Below are the code and all the weights of a small trained network. Each question names an input and a class and asks about switching units off, where a switched-off unit gives its printed mean instead of its output.

import numpy as np


def w(rows, s, z=0):
    codes = np.array(rows[::2]) - 128.0
    scale = np.full(codes.shape[1], s)
    scale[-1] = z or s
    return codes * scale


def f(y):
    return np.maximum(y, 0)


def log_softmax(a):
    a = a - a.max(-1, keepdims=True)
    return a - np.log(np.exp(a).sum(-1, keepdims=True))


def net(x, mask):
    res = np.array(x, float).reshape(1, 6) / 4 @ E
    y = f(res @ A[0][:, :-1].T + A[0][:, -1])
    res = res + np.where(mask, y, B[0][:, -1]) @ B[0][:, :-1]
    return log_softmax(res[-1] @ U[:, :-1].T + U[:, -1])


A, B = {}, {}
E = w([
[251,171,140],'x0',
[91,190,169],'x1',
[128,125,142],'x2',
[128,134,115],'x3',
[163,76,61],'x4',
[131,116,146],'x5',
],0.014)
A[0] = w([
[121,148,49,206],'n1',
[35,71,125,254],'n2',
[102,210,147,115],'n3',
[5,61,111,254],'n4',
[55,156,157,126],'n5',
[104,83,137,208],'n6',
[187,34,100,106],'n7',
[166,163,147,210],'n8',
[157,194,109,238],'n9',
[121,174,135,95],'n10',
],0.013,0.0084)
B[0] = w([
[131,55,142,170],'n1',
[2,116,89,228],'n2',
[67,202,203,175],'n3',
[30,100,23,249],'n4',
[36,217,112,188],'n5',
[78,97,131,173],'n6',
[212,66,56,187],'n7',
[182,97,223,181],'n8',
[166,76,225,189],'n9',
[104,172,190,146],'n10',
],0.0084,0.019)
U = w([
[41,94,81,254],'0',
[184,50,201,243],'1',
[37,232,82,42],'2',
[157,162,234,29],'3',
[90,34,25,20],'4',
[254,85,70,82],'5',
],0.007,0.0086)

Each question gives the input, the list of numbers given to net, and the class t.
The units are the neurons (one row each of A and B). Each row of codes is followed by its name. A weight is (code - 128) times the scale printed after its matrix; where a second scale follows, it is the last column's (A, B and U).
mask holds one flag per neuron, in row order. A switched-off neuron (its flag False) gives its mean, the last column of its row in B, instead of its output. The means were averaged over made-up inputs and are rounded, as every weight is.
A unit's drop is (log p(t) with every unit on - log p(t) with that unit switched off) / (log p(t) with every unit on - log p(t) with every unit switched off).
The circuit of an input: a set's keep is (log p(t) with only the set's units on - log p(t) with every unit switched off) / (log p(t) with every unit on - log p(t) with every unit switched off). Starting from all 10 units, units are removed one at a time, each time the one whose removal leaves the highest keep (on an exact tie, the one counted first), for as long as the keep stays at least 0.8.
circuit, biggest first: the units of the circuit, biggest drop first
k most important neurons: the k neurons with the biggest drops, biggest first
drop of u: that unit's drop, to one decimal
input [3,-5,2,-6,-2,3], class 1: circuit, biggest first -> (n4)
input [0,-3,-8,5,1,2], class 4: circuit, biggest first -> (n3; n5)
input [-3,-5,-2,4,4,2], class 4: circuit, biggest first -> (n7; n3)
input [-3,8,6,-8,-2,6], class 2: circuit, biggest first -> (n5; n3)
input [1,5,-4,3,6,-6], class 1: circuit, biggest first -> (n4; n2)
input [-4,2,-7,3,-7,-3], class 2: circuit, biggest first -> (n5; n3)
input [-8,-5,1,-5,3,0], class 4: circuit, biggest first -> (n4; n7)
input [4,3,-4,1,-1,8], class 3: 2 most important neurons -> (n7; n4)
input [5,-3,-8,-3,2,-4], class 5: circuit, biggest first -> (n7; n2)
input [-1,-7,2,-1,2,-4], class 4: circuit, biggest first -> (n7; n3)
input [5,8,-4,-4,1,-8], class 1: 2 most important neurons -> (n5; n9)
input [5,-2,3,4,-7,8], class 1: drop of n5 -> 0.3
input [-3,5,-5,8,-2,8], class 2: drop of n5 -> 0.3
input [8,1,-8,-2,7,-3], class 1: circuit, biggest first -> (n4)
input [-6,-8,8,3,4,5], class 4: drop of n7 -> 0.3
